Below is a small trained network, with its code and all its weights. Each question gives an input and a class and asks what happens when units are switched off, that is, made to give their printed mean instead of their output.

import numpy as np


def w(rows, s, z=0):
    codes = np.array(rows[::2]) - 128.0
    scale = np.full(codes.shape[1], s)
    scale[-1] = z or s
    return codes * scale


def f(y):
    return y / 2 * (1 + np.tanh(0.7978845608 * (y + 0.044715 * y**3)))


def log_softmax(a):
    a = a - a.max(-1, keepdims=True)
    return a - np.log(np.exp(a).sum(-1, keepdims=True))


def net(x, mask):
    res = np.array(x, float).reshape(1, 5) / 4 @ E
    y = f(res @ A[0][:, :-1].T + A[0][:, -1])
    res = res + np.where(mask, y, B[0][:, -1]) @ B[0][:, :-1]
    return log_softmax(res[-1] @ U[:, :-1].T + U[:, -1])


A, B = {}, {}
E = w([
[143,142,120,117,124],'x0',
[130,140,108,136,127],'x1',
[211,20,99,145,190],'x2',
[127,129,124,130,126],'x3',
[46,95,60,2,137],'x4',
],0.0087)
A[0] = w([
[228,127,179,237,139,244],'N0',
[80,192,147,132,86,253],'N1',
[201,84,138,161,172,132],'N2',
[2,131,68,13,118,156],'N3',
[80,234,194,187,95,231],'N4',
[158,2,30,73,163,141],'N5',
[196,49,99,127,161,152],'N6',
],0.012,0.0053)
B[0] = w([
[170,67,17,181,52,237],'N0',
[134,89,179,75,56,204],'N1',
[125,111,48,141,131,177],'N2',
[34,75,100,6,165,251],'N3',
[161,114,242,144,56,225],'N4',
[132,240,163,173,233,213],'N5',
[144,143,70,158,188,185],'N6',
],0.02,0.015)
U = w([
[165,104,254,141,50,254],'0',
[134,111,80,154,151,106],'1',
[66,82,187,27,132,69],'2',
[100,223,197,113,252,55],'3',
],0.0082,0.0017)

Each question gives the input, the list of numbers given to net, and the class t.
The units are the neurons (one row each of A and B). Each row of codes is followed by its name. A weight is (code - 128) times the scale printed after its matrix; where a second scale follows, it is the last column's (A, B and U).
mask holds one flag per neuron, in row order. A switched-off neuron (its flag False) gives its mean, the last column of its row in B, instead of its output. The means were averaged over made-up inputs and are rounded, as every weight is.
A unit's drop is (log p(t) with every unit on - log p(t) with that unit switched off) / (log p(t) with every unit on - log p(t) with every unit switched off).
The circuit of an input: a set's keep is (log p(t) with only the set's units on - log p(t) with every unit switched off) / (log p(t) with every unit on - log p(t) with every unit switched off). Starting from all 7 units, units are removed one at a time, each time the one whose removal leaves the highest keep (on an exact tie, the one counted first), for as long as the keep stays at least 0.8.
units of the circuit, in order: the units of the circuit, biggest drop first
k most important neurons: the k neurons with the biggest drops, biggest first
drop when u is switched off: that unit's drop, to one decimal
input [5,3,1,-3,-1], class 1: 2 most important neurons	[N4, N3]
input [-3,7,1,-4,-1], class 1: 3 most important neurons	[N4, N1, N3]
input [7,2,1,0,0], class 1: units of the circuit, in order	[N4]
input [7,-5,-4,-1,0], class 0: 2 most important neurons	[N3, N4]
input [-6,4,1,-6,-5], class 1: 3 most important neurons	[N0, N1, N2]
input [-7,-3,0,2,-1], class 0: 2 most important neurons	[N3, N6]
input [1,3,0,-5,-1], class 0: 2 most important neurons	[N3, N6]
input [7,5,1,4,7], class 3: 3 most important neurons	[N5, N0, N1]
input [-8,5,-2,-8,-2], class 0: drop when N3 is switched off	0.1
input [-6,2,5,-4,0], class 1: drop when N2 is switched off	0.2
input [-4,1,-5,-7,-2], class 0: drop when N3 is switched off	0.0
